The rows lie along a hidden order. The number after each row says roughly how far along it the row is, from 0 to 15. A new part has a new order.
(in the rows, 128 means zero)
[101 131 122 125 206 125 128 117 155 152 126 136 122  98 148 126 119 141
 135 135 109 131 134 108 136 139  61 120 155 146 129 138 117  88 134 165
 148  99 136 154 132 153 125 122 130 128 119 126 181 102  84 133 153 171
 113 132 121 126 136 142 100 117 141  88 122 138 132 116 132  95 142 183
 139 157 148 116 146  94 135 125 112 149 154 114 126 100 116 125 145 124
 161 184]	10
[ 94 129 118 126 217 124 127 119 153 154 125 137 124  96 159 125 121 143
 134 136 107 130 133 104 136 140  52 126 156 151 130 137 112  70 136 168
 151 100 130 156 132 149 122 119 129 132 116 126 190 100  82 134 158 169
 108 133 119 128 134 142  97 115 140  77 118 141 136 116 130  82 144 193
 144 151 151 115 154  86 138 127 116 157 189 112 127  94 116 125 148 129
 165 190]	10
[ 78 150 125 106 173 120 109 115 157 142 122 140 130 101 143 120 143 139
 139 147 119 125 126 114 134 142  59 150 171 141 125 140 135  80 124 150
 130 117 131 153 132 160 122 144 127 100 118 127 192 120  97 143 140  96
 116 128 104 126 129 134  93 111 145  73 115 134 137 118 121 157 143 193
 130 127 170 116 141  76 142 126 106 143 203 112 131 107 111 128 145 160
 154 164]	6
[ 96 143 116 110 118 125 106 120 145 131 123 134 131 131 130 125 138 130
 134 143 130 129 121 122 131 139 103 166 157 133 124 138 152 144 118 139
 128 146 128 143 128 152 123 157 128 105 125 129 159 137 127 142 118  71
 130 125 106 120 124 125 106 121 137  74 111 126 134 125 115 156 132 169
 120 122 156 128 133  95 134 126 119 125 165 120 136 119 124 129 129 162
 123 129]	6
[ 83 129 137 121 144 121 119 129 124 137 122 132 138  97 132 127 126 135
 128 136 129 131 124 124 131 134 111 155 137 134 128 122 142 147 122 123
 121 134 128 133 129 136 128 130 127 126 126 129 138 139 121 128 132 118
 126 125 116 127 134 129 116 123 125  78 105 123 134 130 116 197 146 153
 129 114 131 129 135  82 133 132 144 139 255 134 131 118 143 131 131 155
 117 127]	8
[ 92 200 141 100 117 120  90 111 165 128 119 140 124 127 128 113 147 121
 148 155 131 120 110 127 131 138  63 147 166 127 124 145 148  95 117 140
 106 155 126 147 133 155 124 171 125  73 116 129 198 140 111 147 112  53
 120 124 101 123 126 135  93 113 142 111 111 139 134 119 123 181 133 198
 116 118 132 108 123  91 138 118  70 118 196 106 140 125 100 128 130 182
 157 109]	1
[ 60 165 115 113 217 122 124 117 166 145 122 141 125 116 170 117 146 145
 136 137 113 119 119  99 135 142  31 155 182 153 126 142 113  18 136 182
 152 112 119 164 134 166 111 144 129 106 104 124 222 107  75 139 156 141
  94 133 110 134 119 145  87 107 139  81 109 152 144 113 123  73 146 228
 149 134 163 102 174  74 150 124 100 175 255  93 131  92  97 125 164 146
 183 204]	6
[ 88 146 122 109 151 122 109 117 151 138 123 137 130 112 136 122 139 135
 138 147 124 127 125 118 132 141  68 155 163 137 125 139 141 107 121 142
 129 129 130 148 131 156 124 147 127 101 121 128 176 129 107 143 131  89
 122 126 103 123 128 129 100 116 142  71 114 130 135 121 120 166 138 182
 125 126 164 123 133  83 138 127 111 133 187 118 133 112 117 128 135 163
 138 149]	6
[149 118 136 153 221 127 140 118 126 159 122 126 120  78 136 129  90 138
 130 128 111 134 141 111 132 126  84  71 114 143 135 129  92  98 145 154
 144  98 136 138 131 128 132  90 130 165 123 126 150  93  94 116 163 238
 121 135 152 129 153 152 127 132 132 131 129 142 124 119 149  64 144 152
 143 180  88 122 138 126 123 127 119 140 156 127 120 100 128 122 135  84
 156 176]	13
[ 87 151 124 108 160 121 106 116 154 139 122 138 130 106 140 121 142 135
 140 148 123 126 125 117 133 141  62 151 168 138 125 140 140  95 122 145
 129 126 130 151 131 159 123 147 127  98 120 128 184 126 109 144 130  87
 119 126 103 123 129 131  95 113 143  75 114 132 135 120 120 166 140 188
 126 128 165 120 134  79 139 126 106 135 186 116 133 111 115 128 136 168
 145 148]	6
[ 78 135 110 122 236 122 131 121 155 153 123 139 128  97 173 124 131 149
 132 135 108 126 127  96 136 140  39 153 167 157 129 136 111  40 138 174
 158 108 120 165 132 150 115 124 127 132 111 125 203 103  79 136 163 163
  98 133 112 131 129 142  88 110 137  57 109 147 142 116 123  89 147 212
 151 137 164 115 165  76 145 130 121 170 255 108 127  86 114 126 158 134
 172 202]	10
[167 105 123 150  89 138 132 128  98 129 125 118 127 138 101 136  95 119
 116 120 135 136 132 134 126 124 201 107  90 121 132 123 135 243 130 125
 131 143 136 106 124 120 136 118 134 173 139 130  79 126 154 111 122 173
 154 128 157 118 139 132 153 148 117 151 129 119 116 135 135  83 128  89
 123 168  73 144 124 161 108 127 156 104  80 142 126 135 150 126 108  90
  82 109]	12
[ 91 209 143  98  58 123  81 115 151 112 119 138 126 152 111 115 150 115
 142 148 145 120 102 137 130 138 112 160 156 116 122 144 166 136 109 128
  91 176 125 130 131 154 121 187 128  72 118 131 184 154 133 141  91  30
 134 120 102 121 121 130 108 119 136 116 102 132 132 124 114 188 126 184
 107 109 119 111 119 106 136 115  82 106 196 108 143 143 106 130 124 190
 127  87]	0
[167 114 122 149  93 138 127 126  97 128 125 118 124 145 100 135  96 116
 118 121 135 136 130 135 127 125 188 104  94 121 132 126 136 244 130 128
 133 144 136 108 124 124 135 125 134 168 135 130  96 126 149 114 121 189
 153 128 155 118 138 133 150 146 119 153 128 121 116 132 136  73 126  97
 122 165  70 140 125 166 111 124 146 104  62 136 129 137 143 125 108  89
  88 110]	11
[162 118 143 137  25 136 114 128 103 116 126 117 130 145  77 135 102 107
 122 130 146 138 129 156 124 123 214 107  88 103 130 122 161 255 117  94
 103 154 146  95 124 123 144 133 133 142 146 132  62 150 171 118  98 112
 167 121 149 114 136 121 159 150 118 165 134 107 112 139 132 169 122  60
 104 142  68 146  98 165 108 125 147  76  31 151 131 158 152 128  91 115
  67  60]	8
[163 119 129 144  67 136 123 128 106 123 125 118 126 147  95 135  99 112
 120 125 139 137 126 141 126 123 200 115  92 113 131 124 148 254 124 116
 122 154 136 104 124 120 137 130 133 158 140 131  75 138 165 115 111 152
 155 125 150 117 136 127 151 148 117 152 128 118 116 135 132 108 124  86
 116 152  68 143 117 162 111 125 148  95  72 141 131 142 148 127 102 102
  79  84]	10
[ 82 165 123 101  42 127  92 125 134 110 122 136 135 160 111 124 149 119
 129 139 148 125 108 137 130 140 153 190 150 120 122 137 177 194 105 121
 105 175 125 124 127 151 122 182 129  92 127 132 146 162 153 139  89  25
 143 120 100 117 116 119 122 125 129  86  99 118 133 131 102 190 124 154
 108 100 140 129 125 105 134 123 128 111 193 121 142 144 127 133 120 182
  92  91]	3
[177  93 120 161 252 130 148 117 122 168 119 122 120  72 146 131  83 142
 128 126 104 135 147 102 130 122  86  69 110 151 136 129  80  91 152 164
 164  98 131 146 130 119 133  76 129 183 125 126 147  78  92 117 173 255
 118 139 158 129 156 151 111 131 133 117 136 146 123 120 154  32 148 150
 149 196  95 131 139 127 120 132 127 144 133 129 117  82 129 120 136  67
 163 193]	15
[111 133 123 122 153 126 119 121 142 138 125 132 126 120 133 128 122 131
 132 138 123 132 131 121 133 137 104 134 141 135 128 135 136 144 126 144
 134 124 135 139 129 147 127 135 130 126 126 128 154 122 113 132 132 128
 128 128 120 122 132 133 113 124 135  94 120 129 128 123 127 124 136 159
 127 142 136 126 135 109 130 125 123 128 134 123 130 117 126 127 129 135
 130 144]	8
[101 132 128 122 128 125 117 127 130 133 124 131 133 118 129 128 125 130
 128 134 129 132 124 125 131 135 124 147 134 133 128 128 143 168 122 130
 125 137 130 133 128 140 127 137 129 130 127 129 135 137 126 129 125 120
 132 126 118 123 131 128 121 129 127  91 110 125 131 129 119 155 138 147
 125 125 126 130 133  98 128 128 138 126 191 130 132 121 137 129 127 144
 109 125]	8
[148 128 125 137  66 136 120 128 112 121 126 120 125 155  99 133 105 111
 122 127 140 136 123 141 127 128 199 124 101 115 131 127 153 249 123 122
 122 155 135 108 123 127 135 140 133 150 137 131  99 140 165 120 108 127
 152 125 142 116 131 127 146 143 117 141 124 118 119 134 129 105 122  95
 114 146  77 139 120 155 114 124 141  98  69 136 134 142 144 127 104 110
  86  88]	9
